[[-16  14   1  13  30  16  33   1 -24  -6   7  19  42]
 [ 27  -7  -5  -4  -5  -5   2 -26 -14  -2  -1   0   5]]
|
[[ 27  -7  -5  -4  -5  -5   2 -26 -14  -2  -1   0   5]
 [-16  14   1  13  30  16  33   1 -24  -6   7  19  42]]

[[-17   8 -24]
 [ 11   5 -10]
 [ 19  14 -18]
 [ 30  -8   1]
 [  5   3 -31]
 [ 29  -5  -9]
 [-26  11  -4]
 [  6  30  -7]
 [-25   9  -9]]
|
[[ 30  -8   1]
 [ 29  -5  -9]
 [  5   3 -31]
 [ 11   5 -10]
 [-17   8 -24]
 [-25   9  -9]
 [-26  11  -4]
 [ 19  14 -18]
 [  6  30  -7]]

[[  2  21   5  21  25  33]
 [-28  20   5 -27  14 -19]
 [ 16  -3  -5 -17  -6 -19]
 [ 38  16  13  -5 -32  -5]]
|
[[ 16  -3  -5 -17  -6 -19]
 [ 38  16  13  -5 -32  -5]
 [-28  20   5 -27  14 -19]
 [  2  21   5  21  25  33]]

[[-41  23  39 -41 -13]
 [-21 -39 -16 -14  -9]]
|
[[-21 -39 -16 -14  -9]
 [-41  23  39 -41 -13]]

[[  0 -29 -15  -3 -13  -3 -15   3  12   2   0   8  19  -1]
 [ 22   1  13   0  20  15   2 -10  14  11  22  -3  -6 -24]
 [ 27   0  -7  -7  40  10   0 -13   4   5  -1 -18 -26 -16]
 [  0 -31 -26  -3 -15  18  -8   2  23   3 -12  41  16 -24]]
|
[[  0 -31 -26  -3 -15  18  -8   2  23   3 -12  41  16 -24]
 [  0 -29 -15  -3 -13  -3 -15   3  12   2   0   8  19  -1]
 [ 27   0  -7  -7  40  10   0 -13   4   5  -1 -18 -26 -16]
 [ 22   1  13   0  20  15   2 -10  14  11  22  -3  -6 -24]]

[[-12 -11 -12 -15 -16 -16 -12 -16 -13]
 [-39 -36 -31 -28 -30 -24 -35 -33 -40]
 [-11 -12 -15 -13  -7 -12 -15 -13 -14]]
|
[[-39 -36 -31 -28 -30 -24 -35 -33 -40]
 [-11 -12 -15 -13  -7 -12 -15 -13 -14]
 [-12 -11 -12 -15 -16 -16 -12 -16 -13]]

[[ 2 28]
 [ 1 41]
 [16 39]
 [16 34]
 [ 6 33]]
|
[[ 2 28]
 [ 6 33]
 [16 34]
 [16 39]
 [ 1 41]]
---
[[ -8  -8  -6  31  -9  -3  26 -28  -5 -38 -27  -1  -7  35  -5  -3]
 [ -1   4   5 -24  -3  -3 -17   8  -5  11  11  -8   5 -27   2   3]
 [ -6  -8  -5  17 -11   1  19 -21   3 -26 -24   2   1  25  -5  -5]
 [  7  -1   4   0   5   1  -9   9   5  13  11  -7   0   6   3  -9]
 [ 10  12   9 -25  11   8 -25  23   0  30  26   4   5 -26   4  14]]
|
[[ -8  -6  31  -9  -3  26 -28  -5 -38 -27  -1  -7  35  -5  -3  -8]
 [  4   5 -24  -3  -3 -17   8  -5  11  11  -8   5 -27   2   3  -1]
 [ -8  -5  17 -11   1  19 -21   3 -26 -24   2   1  25  -5  -5  -6]
 [ -1   4   0   5   1  -9   9   5  13  11  -7   0   6   3  -9   7]
 [ 12   9 -25  11   8 -25  23   0  30  26   4   5 -26   4  14  10]]

[[ -8  31  -6   4  13 -14 -19  -8 -20 -31   6]
 [-11  33   0 -18 -14  42 -37 -14  -1 -14  23]
 [  6  28   0  -3 -20  -4 -19 -10   4 -24 -16]]
|
[[ 31  -6   4  13 -14 -19  -8 -20 -31   6  -8]
 [ 33   0 -18 -14  42 -37 -14  -1 -14  23 -11]
 [ 28   0  -3 -20  -4 -19 -10   4 -24 -16   6]]

[[-37   2   9  15 -12 -28  -5   2]
 [-38   3   7  17 -12 -25  -7   7]
 [-30   1  11  17 -14 -26 -11   1]
 [-39  -1   6  16 -15 -28 -10   4]
 [-37   7   7  18 -16 -25 -11   2]
 [-33  -1   8  19 -12 -28 -10   4]
 [  1  29 -28 -10 -25   9 -26 -25]
 [-36   3   9  19 -14 -22  -8   2]
 [-38  -1   8  16 -14 -26  -6   2]
 [  4  25 -24 -11 -27  10 -19 -25]]
|
[[  2   9  15 -12 -28  -5   2 -37]
 [  3   7  17 -12 -25  -7   7 -38]
 [  1  11  17 -14 -26 -11   1 -30]
 [ -1   6  16 -15 -28 -10   4 -39]
 [  7   7  18 -16 -25 -11   2 -37]
 [ -1   8  19 -12 -28 -10   4 -33]
 [ 29 -28 -10 -25   9 -26 -25   1]
 [  3   9  19 -14 -22  -8   2 -36]
 [ -1   8  16 -14 -26  -6   2 -38]
 [ 25 -24 -11 -27  10 -19 -25   4]]

[[  2   0  -6   6   2   5  -2   5]
 [-13   4   0  -2  -3   3   3   0]
 [ -3   4   3  -3  -2  -1   3  -1]
 [ 31 -14   2   3   8  -9 -10  -3]
 [-15   6   4  -6  -5   0   6  -3]
 [-30  13  -2  -3  -7   9   9   3]
 [ 30 -13   0   5   7  -7 -10  -1]]
|
[[  0  -6   6   2   5  -2   5   2]
 [  4   0  -2  -3   3   3   0 -13]
 [  4   3  -3  -2  -1   3  -1  -3]
 [-14   2   3   8  -9 -10  -3  31]
 [  6   4  -6  -5   0   6  -3 -15]
 [ 13  -2  -3  -7   9   9   3 -30]
 [-13   0   5   7  -7 -10  -1  30]]

[[-30 -29  10 -14  22   9 -17 -13   3  29   5  33  -2 -10 -13]
 [ 11 -18  32  14 -32 -21  17  -5   8  31   1  -7 -27  -5  25]
 [-26 -13 -26  11  28   6 -17 -14  -2 -21  31 -10  -8  11  14]
 [ -2  31  14 -21  -2  -9  30   4  -1  28 -15  14  23  32 -27]
 [ 18  -1  17 -22 -28  23 -21 -13   6 -22  24 -24 -20 -16   9]
 [ 14  21 -21  -4 -11  19 -16 -25 -20  13 -24  31 -13   2   2]]
|
[[-29  10 -14  22   9 -17 -13   3  29   5  33  -2 -10 -13 -30]
 [-18  32  14 -32 -21  17  -5   8  31   1  -7 -27  -5  25  11]
 [-13 -26  11  28   6 -17 -14  -2 -21  31 -10  -8  11  14 -26]
 [ 31  14 -21  -2  -9  30   4  -1  28 -15  14  23  32 -27  -2]
 [ -1  17 -22 -28  23 -21 -13   6 -22  24 -24 -20 -16   9  18]
 [ 21 -21  -4 -11  19 -16 -25 -20  13 -24  31 -13   2   2  14]]

[[ -3  14  23 -18 -39  -6]
 [ 35 -30 -11 -38  17 -26]
 [ 41 -28 -14 -29  18 -26]
 [ -4  15  24 -18 -39  -5]
 [ -1  10  23 -23 -37 -12]
 [ 41 -32 -11 -37  11 -38]
 [ -3  14  22 -24 -35 -13]
 [  0  10  25 -24 -34 -17]]
|
[[ 14  23 -18 -39  -6  -3]
 [-30 -11 -38  17 -26  35]
 [-28 -14 -29  18 -26  41]
 [ 15  24 -18 -39  -5  -4]
 [ 10  23 -23 -37 -12  -1]
 [-32 -11 -37  11 -38  41]
 [ 14  22 -24 -35 -13  -3]
 [ 10  25 -24 -34 -17   0]]

[[ 11 -13  13  14 -22  -5  12  -8  23 -16 -15   4]
 [ -4 -21  -3  18 -15  14   5  -2  -2  -2 -28  18]
 [  3 -19   7 -19  -9   9  17   1 -14 -12 -27   8]
 [ -6  21 -13  20  -3  -3 -25 -10  -8  17   2 -15]
 [ 27  -3  10 -11   0 -15  34   3  -9   0  -3   6]]
|
[[-13  13  14 -22  -5  12  -8  23 -16 -15   4  11]
 [-21  -3  18 -15  14   5  -2  -2  -2 -28  18  -4]
 [-19   7 -19  -9   9  17   1 -14 -12 -27   8   3]
 [ 21 -13  20  -3  -3 -25 -10  -8  17   2 -15  -6]
 [ -3  10 -11   0 -15  34   3  -9   0  -3   6  27]]

[[ 29 -34   4  11  25  -1  21 -13   2  24  -4 -18  11]
 [  5  20  -8 -25  31   3   9  -1   0 -24 -27   3  24]
 [ 37 -43 -14   4   3   3  15   1  -1  26 -17  -5  12]]
|
[[-34   4  11  25  -1  21 -13   2  24  -4 -18  11  29]
 [ 20  -8 -25  31   3   9  -1   0 -24 -27   3  24   5]
 [-43 -14   4   3   3  15   1  -1  26 -17  -5  12  37]]
